Below is a small trained network, with its code and all its weights. Each question gives an input and a class and asks what happens when units are switched off, that is, made to give their printed mean instead of their output.

import numpy as np


def w(rows, s, z=0):
    codes = np.array(rows[::2]) - 128.0
    scale = np.full(codes.shape[1], s)
    scale[-1] = z or s
    return codes * scale


def norm(h):
    return h / np.sqrt((h * h).mean(-1, keepdims=True) + 1e-5)


def f(y):
    return np.maximum(y, 0)


def log_softmax(a):
    a = a - a.max(-1, keepdims=True)
    return a - np.log(np.exp(a).sum(-1, keepdims=True))


def net(x, mask):
    res = np.array(x, float).reshape(1, 8) / 4 @ E
    u = 0
    for l in range(3):
        y = f(norm(res) @ A[l][:, :-1].T + A[l][:, -1])
        res = res + np.where(mask[u : u + 7], y, B[l][:, -1]) @ B[l][:, :-1]
        u += 7
    return log_softmax(norm(res)[-1] @ U[:, :-1].T + U[:, -1])


A, B = {}, {}
E = w([
[46,157,130,68,80,115,93,205],'x0',
[133,158,162,164,83,140,139,66],'x1',
[145,163,202,148,170,37,171,155],'x2',
[119,112,142,232,123,157,58,186],'x3',
[136,189,100,129,113,170,159,160],'x4',
[1,193,178,119,132,47,198,132],'x5',
[159,117,163,103,203,81,49,150],'x6',
[129,85,156,194,47,140,139,153],'x7',
],0.0095)
A[0] = w([
[98,169,140,218,42,254,157,146,20],'0.n0',
[173,159,151,183,54,154,134,159,69],'0.n1',
[166,110,174,63,59,152,98,183,98],'0.n2',
[136,193,168,207,45,216,151,111,104],'0.n3',
[171,109,129,193,72,85,116,175,48],'0.n4',
[71,126,86,158,72,174,73,173,3],'0.n5',
[202,101,49,206,69,129,198,39,61],'0.n6',
],0.0064,0.0059)
B[0] = w([
[142,176,236,107,101,193,150,55,232],'0.n0',
[93,119,147,110,202,179,167,109,187],'0.n1',
[91,14,107,136,139,92,120,162,185],'0.n2',
[128,181,239,64,169,168,144,57,255],'0.n3',
[59,102,196,173,177,159,217,105,166],'0.n4',
[47,223,146,91,82,71,184,154,175],'0.n5',
[88,1,218,120,226,133,95,160,232],'0.n6',
],0.0069,0.0035)
A[1] = w([
[204,93,172,211,122,133,184,106,128],'1.n0',
[174,157,35,118,116,137,100,167,2],'1.n1',
[242,76,90,134,155,167,66,39,212],'1.n2',
[134,171,117,203,9,201,145,119,45],'1.n3',
[222,97,138,110,121,137,74,87,120],'1.n4',
[100,145,2,75,84,131,90,166,54],'1.n5',
[199,177,43,125,210,195,100,163,183],'1.n6',
],0.0096,0.0042)
B[1] = w([
[146,87,114,148,212,123,73,171,203],'1.n0',
[127,139,195,132,177,136,156,122,144],'1.n1',
[128,112,184,164,252,217,170,124,253],'1.n2',
[121,202,93,93,158,176,70,116,175],'1.n3',
[82,114,156,136,182,159,94,115,192],'1.n4',
[203,41,162,180,158,155,200,125,177],'1.n5',
[68,160,178,109,177,164,111,73,202],'1.n6',
],0.012,0.008)
A[2] = w([
[126,139,104,207,135,121,167,61,2],'2.n0',
[139,143,129,134,144,101,58,208,71],'2.n1',
[68,121,140,106,126,184,105,148,57],'2.n2',
[135,138,111,213,122,35,91,166,47],'2.n3',
[86,135,111,136,42,77,167,138,36],'2.n4',
[163,152,155,114,187,4,172,83,168],'2.n5',
[121,183,185,243,154,47,46,172,102],'2.n6',
],0.011,0.0036)
B[2] = w([
[133,90,78,202,104,115,136,113,142],'2.n0',
[159,63,125,144,126,131,138,149,168],'2.n1',
[84,81,99,110,172,71,155,128,223],'2.n2',
[167,50,57,179,15,53,183,204,159],'2.n3',
[115,128,163,74,205,140,105,132,171],'2.n4',
[106,189,1,50,1,140,50,127,254],'2.n5',
[238,40,119,220,125,135,152,131,249],'2.n6',
],0.0095,0.0061)
U = w([
[114,108,190,163,242,194,147,134,254],'0',
[184,36,92,170,55,77,145,210,51],'1',
[66,249,99,25,83,153,105,108,69],'2',
],0.013,0.0032)

Each question gives the input, the list of numbers given to net, and the class t.
The units are the neurons (one row each of A and B). Each row of codes is followed by its name. A weight is (code - 128) times the scale printed after its matrix; where a second scale follows, it is the last column's (A, B and U).
mask holds one flag per neuron, layer by layer. A switched-off neuron (its flag False) gives its mean, the last column of its row in B, instead of its output. The means were averaged over made-up inputs and are rounded, as every weight is.
A unit's drop is (log p(t) with every unit on - log p(t) with that unit switched off) / (log p(t) with every unit on - log p(t) with every unit switched off).
The circuit of an input: a set's keep is (log p(t) with only the set's units on - log p(t) with every unit switched off) / (log p(t) with every unit on - log p(t) with every unit switched off). Starting from the 12 units with the biggest drops (on a tie, the unit counted first), units are removed one at a time, each time the one whose removal leaves the highest keep (on an exact tie, the one counted first), for as long as the keep stays at least 0.8.
circuit, biggest first: the units of the circuit, biggest drop first
unit that matters most: the unit with the biggest drop
top k neurons: the k neurons with the biggest drops, biggest first
top k neurons in layer l: the k neurons of layer l with the biggest drops, biggest first
drop of u: that unit's drop, to one decimal
input [5,-4,-1,0,2,8,-4,8], class 2: unit that matters most -> 1.n2
input [6,-2,1,2,-6,8,-4,5], class 1: top 3 neurons -> 1.n2; 1.n6; 2.n3
input [-6,1,5,8,-8,3,-1,8], class 1: circuit, biggest first -> 1.n2; 2.n3
input [-1,7,6,-1,2,-2,-2,-6], class 2: top 2 neurons -> 2.n5; 1.n5
input [7,-2,8,-4,-7,2,8,-8], class 2: top 2 neurons -> 2.n5; 1.n0
input [-3,7,5,7,-1,8,-7,-2], class 1: circuit, biggest first -> 1.n2; 2.n6; 1.n6
input [2,-3,-3,-5,-3,2,-5,5], class 2: top 3 neurons -> 1.n2; 2.n6; 1.n0
input [5,1,-1,-2,-3,1,-6,-4], class 1: top 2 neurons in layer 0 -> 0.n3; 0.n0
input [0,-4,-1,6,-2,3,4,-4], class 1: top 3 neurons in layer 1 -> 1.n2; 1.n4; 1.n3
input [8,-1,-5,2,8,2,4,3], class 1: top 4 neurons in layer 1 -> 1.n2; 1.n5; 1.n6; 1.n4
input [-3,8,4,6,-8,5,-2,3], class 1: drop of 1.n2 -> 0.2
input [-4,-3,5,5,-5,7,-2,3], class 1: drop of 2.n2 -> 0.0
input [-2,7,3,-4,-4,6,-3,3], class 2: drop of 2.n5 -> 0.5
input [-8,1,8,-8,7,2,3,-6], class 2: circuit, biggest first -> 2.n5
input [6,-3,-4,8,-3,1,-3,8], class 2: drop of 0.n6 -> 0.2
